B:
0: [ -18  393 -305  161  -78  269  -97   46 -111 -233    1  148 -105 -230
 -266   89 -296  237 -184  362   94  115 -130 -501 -245   14  285  274
 -194 -443  286  202  419  183  290  224  175 -146   92  129  333  134
   22 -389]
1: [ -24  152  -49  170 -133 -118  202 -120 -199  -10  298 -146 -138  104
 -312 -172  -39    4  -16  258   87  157   47   30  -71  -23  104  229
   44   63 -145 -363  357 -106   46  -26  214  143  166   75  234   26
  -57  -29]
2: [  22  150   51  102 -144 -117  142  -16 -182  -12  294 -148  -90  207
 -339 -144 -111  -97  -95  132   87  294   51  306   91   78  176  219
  195  288 -222 -292   78 -106 -104  -66  301  167  -19  103  168 -152
    5  142]
3: [ -47 -214   80   29  -17 -381   43   56  -18  354 -160   62 -114  -53
  -82   37  248   -7   50  128 -199 -128  173  -44  105  290 -370 -126
 -218  210  -16 -423 -157  -46  -14  -10  -72   29   -6  -25  -94  132
  154   17]
4: [ -59  184 -119   -8 -225  440  127   17  107 -179   55  -64  105 -181
    3  126   32  -35  -36   16   55  105 -254  240  115   40   54  -76
   98  254  -20  417 -131  -89  -74  -99  230  -31 -275  183  -10  -68
 -145  111]
5: [ 252   66   67   60  -48 -107   43  -14 -132  121  148  -96 -125   94
 -311 -157 -332 -129 -138  199  -22  180   82   32   16   -6  212  285
    7  -44  -92 -301   49   88    9  -23   79   40   32   31  119 -167
  -34   61]
6: [ 385  -41  120   42 -113  -67   64  -94  -97  179  137 -127 -185  141
 -241 -288 -414 -142  -92  250  -70   67  126 -151  -97  -57  204  297
  -20 -160  -55 -405  146  114   71 -100 -117  -65  169  -48  106 -261
 -216   25]
7: [  16  198  -39  164 -109 -104  182  -90 -199  -19  330 -162 -119  152
 -352 -167 -118  -38  -67  209  113  220   22  112  -29  -44  195  277
   91   81 -175 -352  291  -82   11  -14  250  182  128  103  243  -40
  -28   22]
8: [  73  -29 -102  -53  134   52   22   42  113  252 -284   31   77 -521
   44  260  116  -29   -5  123 -218 -117 -105  -24  144   63 -287 -123
 -358 -127  110  295 -312  125   71   54    1  -58 -374   75 -220  280
  166   23]
9: [  90 -164   74   39  153 -425  216  -84  -55  471    2 -153  -31 -188
 -174  -14  175 -173   64  129 -197  -54  142  214  204  -22 -271   11
 -251   75 -220 -428 -203   -6  -48  -28   15  217 -107   15 -141  239
  172  189]
10: [  81   -6   78  -55 -104   64  -92   32   14   99   59 -131  -77  387
   85  -62  -40   58  -62  -26   51  -80 -163  -69 -130  259 -147    6
  146  241   45 -198  108 -128   79 -102  -19  -57    6   45  -20 -382
  -39   78]
11: [ -44  280 -256  102 -188  385   18  -14  -38 -244  -26   88  -68 -302
 -105   83 -120  196  -68  330   36   59 -154 -366 -200   45  110  110
 -139 -260  246  353  335   57  219   71  139 -197  -17  105  204  133
 -126 -305]
12: [  59  136 -114   81 -163  266  256 -149   12  -57  174 -161   10 -206
 -120  -59  -39  -67   27  180   22   61 -117   71   -2 -164  101   86
  -22  -18  -90   98  132  -49   24  -98  120   25  -32  107   69   48
 -227   34]
13: [-153  168  -74  -15 -285  350  -17  163  126 -198    6   48   66   21
  -16  160   45   17  -96  -77   83  113 -218  227  142  257   61 -125
  174  435   27  287 -217 -110 -126  -50  235  -45 -219  186   20 -198
  -59  110]
14: [-333   78 -101  118 -130  -65   44  102   78   48   72   19  -10  181
  -71  118  340  125   17  -78  111 -123 -118   17   43  210 -149 -161
  -11  406  -55 -323   40 -196  -29   69  125  179  144  155   83   31
  109   28]
15: [  92  -22   40  -15 -229  238  157 -111   60   12  144 -192  -33  137
   58 -122   11  -48   46   43   25  -51 -147   65  -66   42  -69  -22
  134  233  -71  -55  101 -165    1 -206   -7  -47   10   57  -16 -246
 -278  119]
16: [-138   29  -14   26 -353  201  136   10   30 -124   48   -4  -51   40
   -1   -1  156   33   48   78   14   45  -73  110   37  246  -99 -121
  136  418  -13   53   20 -207  -80 -159  129  -76  -51   86   49 -123
 -189   30]
17: [ -50   16  107  -71 -259  105 -147  169    9  -53    3    2  -73  407
   58   10   14   77  -98  -69   59   54 -121   94   -6  480 -125  -83
  282  530   58  -63  -63 -178  -63 -120  109 -120 -115   77    6 -452
  -18  101]
18: [ 181   86 -214  -37  206  253  -58   39  213  222 -268   28  109 -544
   29  257 -128   -8  -95  105 -150 -212 -235 -276   29 -150  -41  -19
 -456 -449  203  335 -223  289  198  158 -108  -80 -229  105 -154  225
   91  -60]
19: [ 241  -38   77   60 -202  -36   15   31  -52   87  -13   72 -172  -36
 -268 -151 -335  -89 -107  275 -124  103  170 -172   -5   90  190  178
  -74  -75   40 -241   -6  147   10  -43  -81 -144  107  -37  115 -145
 -165  -66]
20: [ 332 -132   60  -70  119  -38  -29  -57   49  365 -132 -124  -55  -89
   52  -31 -149  -66  -27  132 -174 -185  -52 -210  -82   13 -195   61
 -221 -225   81 -131  -48  123  164  -39 -206  -90  -90  -29 -156  -88
   -2   43]
21: [ 345  104   24   37   35  -25   31  -57 -146  117   93 -119  -88  -93
 -288 -127 -414 -125 -154  275  -62  203   33  -12  -10  -72  210  330
  -70 -248  -28  -89   53  179   83   -1   87  -16 -105   27   77  -86
  -12   27]
22: [ 334  -50   65   44 -134   -6   31  -17  -18  150  -17   37 -154 -117
 -270 -161 -411 -129 -105  287 -145   59  152 -211  -11  -32  230  217
 -155 -222   22 -227  -23  219   52  -24 -147 -139  116  -42   86 -119
 -196  -53]
23: [ 468 -186   35   22  -62   73  266 -228   39  287  -97  -76 -104 -538
 -140 -181 -291 -218   56  415 -315  -80  159 -246   -9 -284   42  147
 -377 -466    1  -57  -33  239  104 -134 -283 -177   21  -97  -87  152
 -354  -45]
24: [ 197 -120   11  -32   24   32  -53    8  136  297 -156  -27  -59  -55
   63   13  -75   -4  -16   77 -131 -260  -69 -313  -78   53 -161  -31
 -236 -147  121 -176  -44  105  148   -2 -245 -103   49  -11 -106  -76
  -49  -16]
25: [ -56  159 -237  130 -232  315   39  -60   19 -156  -45  113 -128 -220
  -50   12  -45  232   13  334   12 -131 -105 -581 -298   26   24   48
 -214 -302  274  101  457   33  275   59  -52 -217  230   53  216  140
 -227 -377]
26: [-281  170 -247  119  -23  143  289  -88   97   15  102 -120  119 -316
  -45  176  394   33  105   29   61  -97 -225  169  105 -127 -152 -140
 -159  148 -128   89   24 -162   -1   38  226  240  -81  209   -3  356
   35   58]
27: [ -21   77 -137   33 -202  376  285 -157   99  -69   79 -153   55 -280
   56   22  145  -26  112  131   -7  -61 -197   72   -5 -110  -93  -83
  -49   86  -41  255   85 -132   30 -150   84  -21 -106  115  -35   98
 -262   42]
28: [-139    4 -131   96 -306  237  293 -158   53  -82   43  -42  -60 -245
   26  -24  266   83  177  231  -37 -120  -58 -136  -93   12 -179 -131
  -96  107   11   48  253 -188   62 -143   11  -81   99   55   63  181
 -300 -121]
29: [ -98  271 -197   53  221    7  -96   92   26  115   42  -95   84   10
  -97  226   34   97 -144  -54  125  -50 -292    0    0   32  -32   61
 -128  -35   27  -14   13   36  131  214  218  205 -135  213   23   76
  348   37]
30: [-466  323 -316  165  129  -72  104   99    5   13   77  -12  128 -197
 -183  337  435  144  -30  -38  145    6 -232  203  165   41 -127  -95
 -171  210  -89   -6  -18 -118    5  250  421  372 -135  285   86  429
  417   18]
31: [-117   55 -160   13   94    4  -50  103   65  156 -236   99   31 -336
   15  281  202  119  -23  106 -114 -133 -126 -146   48  182 -277 -136
 -309  -56  166  160 -127   53  123  135   66  -24 -218  100  -93  276
  248  -95]
32: [  18 -282    7    7  -22 -168   68  -29  122  387 -271   72 -103 -231
  106   57  264   48  142  172 -256 -376   83 -360  -43  156 -450 -209
 -388  -49  120 -289  -41    7  131  -19 -296 -109  102  -62 -156  202
  -29 -101]
33: [-255  255 -298  143  306 -141   54   48   70  237   52  -89  127 -179
 -155  284  278   94  -46  -55  101 -173 -256    0   82 -133 -104  -22
 -328  -85  -76 -187    0   20  125  298  207  384  -21  240   15  397
  411   23]
34: [-251  255 -238   73  -49  244  141   35   90  -87   61  -59  133 -249
  -61  239  243   42  -18  -10   83   29 -274  218  141    6  -48 -100
  -46  208  -53  275  -79 -109  -29   59  316  157 -227  237   16  198
   96   73]
35: [-204  210 -212  106   80   58  177  -50   55   72  157 -180   96  -93
  -70  148  275   41   21  -28  117  -85 -256  147   50  -96 -103  -40
 -100  115 -131  -54   74 -130   46   85  243  280  -59  215   17  216
  147   90]
36: [   6   24 -115  -15   49   68 -120  128  127  164 -256  119    1 -254
   18  222   24   86  -71   89 -118 -166 -120 -261   12  161 -168  -92
 -290 -117  209   98 -144  134  131  124  -64  -99 -125   67  -75  111
  140  -98]
37: [-358  235 -212   50 -245  338  141  110  107 -235    1   55  128 -283
  -39  285  308   65    0  -15   71  111 -233  308  210  185  -53 -210
   51  431  -17  442 -200 -168 -131   -5  368   48 -301  240   17  153
   27   63]
38: [ -70   74 -112  101   85  -60  173 -137   45  215  199 -259   11  123
  -20  -18  220   30   74  -10  103 -225 -189  -34  -92 -144 -160    4
 -113   39 -148 -392  238 -147  122   27   22  268  176  126   17   83
   34   78]
39: [  93  -27  -10   84   24 -255   41   50  -61  242  -82   80 -105 -216
 -284   13  -86  -60  -73  248 -158   37  154 -108   96   65    1  114
 -274 -118    0 -280  -95  148   28   92    4   25    5   17   48  170
  116  -50]
40: [ 203   34  -20   36  -92   14   41   30  -83   66 -124  101  -97 -400
 -259    9 -263  -74  -98  358 -196  188  131  -80   86   79   99  150
 -207 -192   90  124 -115  202   27    9   59 -163 -181    7   38  113
  -34  -93]
41: [ 115  -55   67  -39  -74   22 -125   47   69  178   -6  -77 -100  350
   74  -61  -80   57  -61  -24   22 -188 -128 -224 -152  210 -128  -11
   28  126   78 -323   89  -47  114  -46 -151  -66  127   18   -9 -351
  -51   30]
42: [ 260 -140  121  -24   24 -169  -11  -50  -41  314  -28 -116 -129  131
  -33 -124 -125  -53  -26  148 -124 -103   45 -149  -87  118 -164   91
 -103  -41   13 -355   51   30  110  -73 -152  -54   25  -50  -64 -169
  -20   42]
43: [ 148  -93   -5  -62   58   15  -56   55  108  269 -224   15  -11 -209
   54  121  -15  -17  -35   92 -177 -159  -65 -154   28  126 -221  -72
 -246  -89  120   31 -192  108   91   18 -124 -108 -175   19 -163   23
   64   14]
44: [ 304 -351  145  -39   81 -222  193 -195   85  543  -76 -212  -83  -99
   84 -144   98 -155  156  135 -251 -336   80 -132  -27  -82 -385  -54
 -285  -83  -93 -458  -49   -1   95 -157 -343    8   77  -90 -239   30
 -125  129]
45: [ 153  248 -290   52  -60  603  248 -210  121 -126   45 -145  101 -603
   -3   70 -147  -21   17  256  -12  -38 -309 -159  -97 -383  151   92
 -235 -431   88  568  163  115  193  -29   64  -93 -147  150   12  230
 -291  -91]
46: [ 159    6   53  -90  -14   46 -188  129   15  130 -156   23  -50   64
   23   75 -156   31 -137   63  -82   -5 -101  -97  -15  304 -124   18
  -25   59  161   55 -135   71   79   -3   -4 -157 -218   30  -80 -230
  101   25]
47: [  36  -74  124  -45 -210   -5 -104  106   23   79  -30    2 -115  340
   21  -37  -18   36  -63    2  -14  -31  -35  -34  -34  383 -139  -56
  140  363   52 -222  -38 -111  -17 -105  -27 -111   -1   15  -10 -366
  -43   59]
48: [ 204   69   42  -16 -124  166  -35   57   51   42   58  -64  -28  118
 -114  -58 -285  -91 -132   38   15   73 -101   29   24   62  174  112
   75   82   -6  -46  -98   63   -8  -54   25  -49  -50   71   22 -310
 -110  110]
49: [-152  146 -155  104  148 -109  114  -74  -12  186  163 -209   19   79
  -50   74  256   93   25   -2  116 -164 -217  -16  -72  -53 -197   13
 -122   44  -97 -303  225 -138  136   93  137  277   64  148   34  156
  193   41]
50: [ 154  -98  -54  -40   58   53  -27    9  146  293 -226   18  -23 -256
   74  104   -8   14   -3  118 -175 -265  -73 -307  -42   40 -216  -73
 -334 -213  151  -22  -99  131  162   34 -210 -117  -50    6 -141   83
    5  -56]
51: [-469 -127 -100  171 -477    4  324  -42   94  -51   -9  126 -114 -108
    5   22  627  151  266  149  -45 -208   91  -93   23  253 -345 -364
  -80  518  -48 -294  159 -350  -78 -122   -8   -3  297   48  102  263
 -256 -137]
52: [ 378   41  -29   38   49   17   88  -97  -63  191  -14  -66  -84 -349
 -266  -97 -398 -145 -105  347 -167   88   72 -158   -2 -186  184  286
 -266 -432   21  -24    6  264  121   11  -46  -79  -63   -5   29   77
  -83  -36]
53: [  97   -7   63  -70 -113   95 -178  151   62   75  -97   27  -60  187
   29   48 -129   32 -122   -3  -28  -20 -111  -84  -20  325  -67  -22
   63  188  126  -18 -124    6   31  -34  -22 -144 -115   50  -44 -322
   18   44]
54: [   7 -329  105   47    6 -416  340 -116   39  501  -79  -95  -51 -285
  -82  -24  395 -184  210  137 -290 -182  217  191  243   22 -434 -185
 -305  226 -235 -475 -258 -101 -110 -121 -112  161  -33  -32 -210  326
   20  174]
55: [ -77  134 -128   85  200 -147   -1   -8   21  248  128 -174   13  172
  -71   75  130   86  -45  -46  115 -192 -211  -97  -83  -41 -127   50
 -146  -22  -60 -380  173  -51  158  147   73  263  106  146   36   56
  241   43]
56: [  25 -205   63  -25  -51 -157  -39   72   88  301 -233   81  -94  -46
   43   59  145   33   32   94 -195 -221   58 -207   15  287 -332 -158
 -213  116  106 -262 -139   -1   51  -15 -185 -103    5  -29 -113    8
   38  -25]
57: [ 314  200  -54  -81   56  410 -164   73  184   55   69 -169   94  145
    9   43 -437  -97 -229 -127  107  -35 -374  -26  -36  -99  268  149
   53 -114   52  161 -132  165   95   31  -13  -22 -132  155  -49 -428
  -58  178]
58: [ -16 -144   97  -22 -182  -89 -145  129   70  173 -119   81 -150  319
   65  -11   71  113  -20   11  -54 -192    0 -250  -90  413 -240 -123
    5  279  130 -365   12  -86   56  -43 -164 -134  139  -17   -6 -274
  -24  -37]
59: [-362  225 -287  116 -280  365  187   61  118 -255  -49  135   81 -456
  -75  263  298  111   39  128   29   42 -173   63  133   90  -22 -191
 -110  207   59  415  -47 -100  -43   40  273  -17 -145  209   92  319
  -68 -105]
60: [ -83 -112    9  116 -154 -315  126   75  -69  183 -162  209 -148 -316
 -281   41  135  -17   23  301 -229   57  291  -54  177  235 -129  -52
 -275  106    6 -286 -152   42  -67   36   23  -36    7  -20   55  292
   64 -107]
61: [ 412  361  -54   11  151  187  -14  -17 -127   -4  261 -244   44  -40
 -366  -69 -646 -203 -314  140  100  368 -185  224   58 -256  511  487
   69 -290 -103  157  -32  244   55   55  299  106 -278  162  104 -233
   69  184]
62: [ 205 -167  120  105 -123 -251  165 -135  -30  313  156 -127 -206  207
 -197 -294 -111  -99   46  189  -75 -144  170 -216 -103  -58   11  134
 -104  -25 -135 -742  204   -9   61  -86 -226   57  393  -67   89 -122
 -217   18]
63: [ 190  -56  138   95 -136 -237  130  -94 -126  194  245 -160 -199  333
 -263 -305 -176 -101  -31  170    6   50  145  -27  -71   18  100  224
   68  103 -175 -663  218  -51    7 -104  -40   84  286  -24  145 -238
 -147   68]
64: [  65   58  -95   57 -216  307  276 -189   45  -39  125 -168  -15 -205
  -19  -80   23  -36   88  194   -7  -31 -124  -13  -67 -138   -2   13
  -35   -3  -47  105  182  -97   52 -150   36  -41    9   81   38   35
 -316    3]
65: [ -42  120  -46  -41  -53  112 -244  253   77   11 -145  121   -3  109
  -15  199  -76  105 -191  -44   22    0 -175  -80   30  357  -35  -44
    5  181  185   90 -171   47   34  103   92  -92 -171  123    0 -206
  177   -4]
66: [-132  234 -103  -11  -11  125 -210  238   44  -47  -22   37   44  161
  -53  223  -26  111 -196 -103  120   58 -262   77   55  298   10  -16
   78  247   94  106 -131  -15   11  122  235   39 -209  189   41 -188
  250   57]
67: [  62   15  -58   71  -70 -104   60   78  -72  108 -185  188  -84 -491
 -307  100 -101  -45  -76  345 -222  144  186  -66  168  121   30   70
 -298 -135   80   61 -195  193   -8   78   84  -98 -171   19   41  279
   79 -115]
68: [  54  301    2   97  -92  -29   98   25 -211 -109  359 -176  -25  204
 -411  -95 -254 -130 -198   86  160  445  -49  452  151   33  343  315
  268  270 -240 -114   12  -51 -131  -20  456  216 -163  178  199 -205
   91  210]
69: [ 278 -147   93  -27   75 -167  -15  -36   19  378  -67  -94 -102   34
  -36  -82 -130  -71  -32  125 -150 -165   35 -190  -55   48 -155   75
 -192 -124   18 -358  -29   94  118  -29 -199  -34   36  -34  -94 -100
    2   47]
70: [ 117  -93 -146   10  106   95   47  -37  235  336 -246   23   25 -437
   71  143   58   13   46  130 -189 -382 -112 -398  -34 -140 -202 -115
 -493 -353  145  -16  -94  180  194   93 -281  -58   39   27 -152  264
  -33  -92]
71: [  92 -195   21  -17   20 -105   31   13  132  355 -221   31  -47 -220
   33   75  111  -35   50  101 -221 -258   30 -194   51   98 -282 -127
 -318  -41   63 -196 -186   70   67    3 -220  -60  -14  -17 -164  108
   12    3]

[ 611 -270 -134 -151  117  -46 -255  136  164 -201 -212  289  721 -201
 -214  138   46 -178  181  146   97 -402  541   69  130 -182 -201 -123
  351 -284  -49  -87  136]  29
[ -63  124  100  196 -101 -241  435  166  -91 -152 -160 -115 -282  209
   32   79  -54  129  218   62   46  240  -39  276   31   -8  -49 -186
  -18  408    3   11  319]  17
[  35   89   67   82  121  -53  234   15   44  209  -63   97 -219  111
 -136    8 -108  142   80 -159  -18   98 -186   46   21  174  -69 -109
   -1  286  -16   26  154]  24
[-193  109  -67  -81   68  124  -14   90   16   -7  258 -147 -204  -20
  217 -136  112  228   83 -181  279   70 -155   48   39   64   46  -91
  -67  106   48 -125  207]  28
[ 156  -21  158 -172  -31  -41 -172  134   27   -8  -72   83  267 -282
  -80   20  145 -179  -46 -119 -154  -94  302 -177   73  181 -267   10
 -120 -175  141  -85 -205]  39
[-329  268 -153   71 -165  132  -99  288    9  -50  254 -249 -322 -102
  326  -45  194  203   60  -91  302  353 -142  125  184  214   21 -158
 -304  126  244 -191  238]  51
[   8   60  132   68  138  -33  250  -48   85  219 -105  124 -225  115
 -197  -46 -111  144   32 -148 -104   17 -163  -38   -6  216  -75  -42
   13  235  -60  111   86]  20
[ -73  133  127   77   32   45  129   34  139  130 -100  -24 -331   22
 -162 -106   24  182    3 -116 -161   98 -105  -60  116  381 -121    6
 -136  180   34   75   42]  44
[ 335  -25  123 -194  222   81   -9  123  242   13 -189   18  124 -113
 -254  -11   87  -29   68 -283 -210 -141  301  -15   54  189 -231  -62
   36    5    8  -44   45]  43
[ 166  -99 -200  -14  -65   91 -255  180  181 -194  -92  144  379 -164
  -34   59  112  -55   79  177  195 -197  346   57  136  -30  -64 -132
  130 -284   32    3  192]  38
[-228  135 -179  350 -207 -112  141  100  -82   37   39  105 -227  128
  121   69 -100  202  121  264  323  242 -286  167  147   65   78 -175
  -35  223   52   39  319]  14
[ 433   -3  105 -198  -28  -43 -242  336  129 -189 -209  -68  328 -350
 -147   95  255 -185   84 -111 -231  -13  553    1  255  226 -408  -52
 -142  -98  224 -241  -97]  3
[-181   99  125  238 -141 -152  132 -115  -70  139  -23  106 -360   43
  -98 -145  -63  240  -10  194  -72  104 -321 -159  205  353  -94  117
 -115  209    7  109  -65]  9
[ 186   24   23   23  -17  -88  135  249   79 -120 -226   22  130   -6
  -85  165   26  -80  147  -46  -12   56  281  197   43    0 -145 -217
   23   93   56  -31  225]  41
[ -79  -53  -93  -95   99  -20  -45  -32 -137  276  275  325  271  -62
  167   83 -121  -77  -22 -165  388 -110 -190  -92 -186 -175   81 -166
  107  -94    8  -52   55]  0
[ 204   11   14  -17  211    3  103   20  101  218  -40  157  -30   22
 -170   20  -89  104   96 -197   14  -15  -97   28   36  135 -104 -110
   76  191  -27  -43  135]  36
[ -51   93  135  107  -44 -137  218   55  -26   88 -111   65 -163   46
  -80   24  -48   50   37  -37  -71  116  -69   -2   27  178 -108  -69
  -82  194   36   56   51]  42
[  25  -79 -278  226  -65  -57 -119  -76  -24   67  105  325  102   20
   16  -17 -119  204  115  379  416 -101 -234   16  197  -26   66  -68
  212  -16  -64   32  235]  30
[-148  -19    4  -14 -236 -144 -118  110 -168 -173  104   65  227 -165
  222   23  105  -93    6  182  230  -46  125  -70   49  -82  -56  -45
  -49 -179  104  -54  -23]  1
[-254   17  231   27  -55 -116  199 -130 -100  111    3  143  -99   51
  -12  -94  -66   16  -83  -15  -35  -79 -132 -205 -118   89  -23   48
  -28    7  -56  183 -104]  21
[ -82  -46 -201  132  -31   92  -83  -26  125  -18   29  194   41   28
   -3  -66  -22  173   57  232  291 -156  -64    6   96   17   93  -69
  169 -120  -81  135  255]  35
[ 418   34   60 -100  -11 -164   30  392   27 -217 -226  -87  257 -156
  -64  225  132 -159  225 -126  -81  131  456  255  147   10 -312 -232
  -56  149  174 -262  150]  58
[ -32  181   78  140   18  -69  224   98   18  205  -58   12 -340   63
  -91   24  -64  163   71 -139  -59  260 -217   56  107  301 -115 -104
 -150  349   83  -23  121]  56
[ 147   62  121  -79  -73  -43   81  350  126 -278 -273 -152  138  -99
  -61  125  176 -157  106 -115 -143   58  499  169   39   58 -212 -182
  -96    0  124  -53  148]  47
[ 106   38   45  126   55 -154  299   66    1   63 -156  116  -76  143
 -113   95 -131   75  154  -23   31   75  -60  155   -4   19  -63 -171
   89  280  -46   33  240]  65
[ 157    5   85  -99  300  145   55  -88  240  212  -50   83 -155   16
 -269 -165  -11  207   39 -255 -127 -150  -81 -112   58  279 -113   29
   75  119 -102   49   54]  8
[ -74  -44   49 -214   52  128  -89   49  114 -196   62  -86  107  -95
   80 -158  187   35   22 -106   99 -232  229  -73  -39  -14  -23  -13
   46 -204  -29    9   69]  12
[  23  -48  114  202  153 -271  576 -204  -89   66 -141  179 -251  412
 -147  -46 -301  265  225  102  111  -72 -318  152 -107 -146   81  -98
  327  443 -296  195  330]  57
[ -33  -15   68 -127  139   82  148   12  133 -207  -16 -157 -123   91
    8 -188  101  192  134 -107   75 -165  107   69  -29  -28   14  -44
  129   54 -129   48  238]  4
[ 117  -17  295 -364   15   35 -125  222  102 -165 -135  -83  336 -316
  -57   11  273 -309  -86 -335 -279 -173  579 -178  -73  118 -295  -12
 -162 -289  148  -68 -233]  22
[-111   38  -90 -122  131  177  -69   33  105  -18  215  -77  -98  -25
  134 -166  106  214   70 -154  266  -79  -79   11   24   34   57  -64
   38   -7  -23  -68  207]  59
